Here is a tiny trained network, its code and every weight. The questions are about switching its units off for an input and a class, where a switched-off unit gives its printed mean instead of its output.

import numpy as np


def w(rows, s, z=0):
    codes = np.array(rows[::2]) - 128.0
    scale = np.full(codes.shape[1], s)
    scale[-1] = z or s
    return codes * scale


def f(y):
    return np.maximum(y, 0)


def log_softmax(a):
    a = a - a.max(-1, keepdims=True)
    return a - np.log(np.exp(a).sum(-1, keepdims=True))


def net(x, mask):
    res = np.array(x, float).reshape(1, 2) / 4 @ E
    y = f(res @ A[0][:, :-1].T + A[0][:, -1])
    res = res + np.where(mask, y, B[0][:, -1]) @ B[0][:, :-1]
    return log_softmax(res[-1] @ U[:, :-1].T + U[:, -1])


A, B = {}, {}
E = w([
[233,14,178,173,163,4],'x0',
[48,78,187,26,56,135],'x1',
],0.013)
A[0] = w([
[127,107,129,108,88,25,130],'neuron 0',
[69,154,86,114,72,151,37],'neuron 1',
[171,93,186,135,141,79,128],'neuron 2',
[170,12,211,94,101,69,129],'neuron 3',
[122,87,147,119,159,168,55],'neuron 4',
[72,119,126,58,27,209,202],'neuron 5',
[151,95,132,200,174,40,224],'neuron 6',
[118,61,225,137,94,55,153],'neuron 7',
[104,216,90,105,150,187,253],'neuron 8',
[161,146,79,160,155,137,140],'neuron 9',
[131,219,147,114,107,206,114],'neuron 10',
[232,42,111,216,150,33,227],'neuron 11',
[177,165,125,247,149,87,182],'neuron 12',
[59,79,156,121,89,113,124],'neuron 13',
[197,155,38,128,123,133,137],'neuron 14',
],0.013,0.0054)
B[0] = w([
[139,41,88,147,104,104,165],'neuron 0',
[62,178,180,91,121,219,173],'neuron 1',
[167,73,79,152,159,145,181],'neuron 2',
[196,59,13,125,76,7,205],'neuron 3',
[137,114,157,164,111,131,130],'neuron 4',
[39,197,230,66,9,147,217],'neuron 5',
[78,131,93,38,186,190,210],'neuron 6',
[141,61,96,119,22,41,188],'neuron 7',
[70,154,177,205,66,143,206],'neuron 8',
[174,156,160,197,185,141,165],'neuron 9',
[75,114,123,180,65,166,187],'neuron 10',
[155,113,70,2,217,176,255],'neuron 11',
[217,131,145,214,227,87,203],'neuron 12',
[163,190,177,130,42,56,163],'neuron 13',
[183,113,197,183,171,160,165],'neuron 14',
],0.0083,0.031)
U = w([
[39,204,176,92,103,202,224],'0',
[127,104,155,116,40,57,21],'1',
[119,162,161,225,152,133,252],'2',
[134,165,142,111,245,165,19],'3',
[140,19,61,89,172,86,115],'4',
],0.012,0.0033)

Each question gives the input, the list of numbers given to net, and the class t.
The units are the neurons (one row each of A and B). Each row of codes is followed by its name. A weight is (code - 128) times the scale printed after its matrix; where a second scale follows, it is the last column's (A, B and U).
mask holds one flag per neuron, in row order. A switched-off neuron (its flag False) gives its mean, the last column of its row in B, instead of its output. The means were averaged over made-up inputs and are rounded, as every weight is.
A unit's drop is (log p(t) with every unit on - log p(t) with that unit switched off) / (log p(t) with every unit on - log p(t) with every unit switched off).
The circuit of an input: a set's keep is (log p(t) with only the set's units on - log p(t) with every unit switched off) / (log p(t) with every unit on - log p(t) with every unit switched off). Starting from the 12 units with the biggest drops (on a tie, the unit counted first), units are removed one at a time, each time the one whose removal leaves the highest keep (on an exact tie, the one counted first), for as long as the keep stays at least 0.8.
circuit, biggest first: the units of the circuit, biggest drop first
k most important neurons: the k neurons with the biggest drops, biggest first
drop when u is switched off: that unit's drop, to one decimal
input [0,-2], class 3: 3 most important neurons -> (neuron 3; neuron 5; neuron 7)
input [1,2], class 1: 2 most important neurons -> (neuron 11; neuron 6)
input [-2,-2], class 2: 4 most important neurons -> (neuron 5; neuron 11; neuron 6; neuron 1)
input [-1,6], class 1: circuit, biggest first -> (neuron 6)
input [-3,-3], class 2: 3 most important neurons -> (neuron 5; neuron 11; neuron 6)
input [0,0], class 0: 2 most important neurons -> (neuron 3; neuron 12)
input [0,2], class 1: 3 most important neurons -> (neuron 11; neuron 6; neuron 1)
input [-6,-6], class 2: 3 most important neurons -> (neuron 5; neuron 11; neuron 6)
input [1,3], class 1: drop when neuron 11 is switched off -> 1.3
input [-1,-2], class 2: drop when neuron 11 is switched off -> 1.2
input [-2,-6], class 2: drop when neuron 11 is switched off -> 1.1
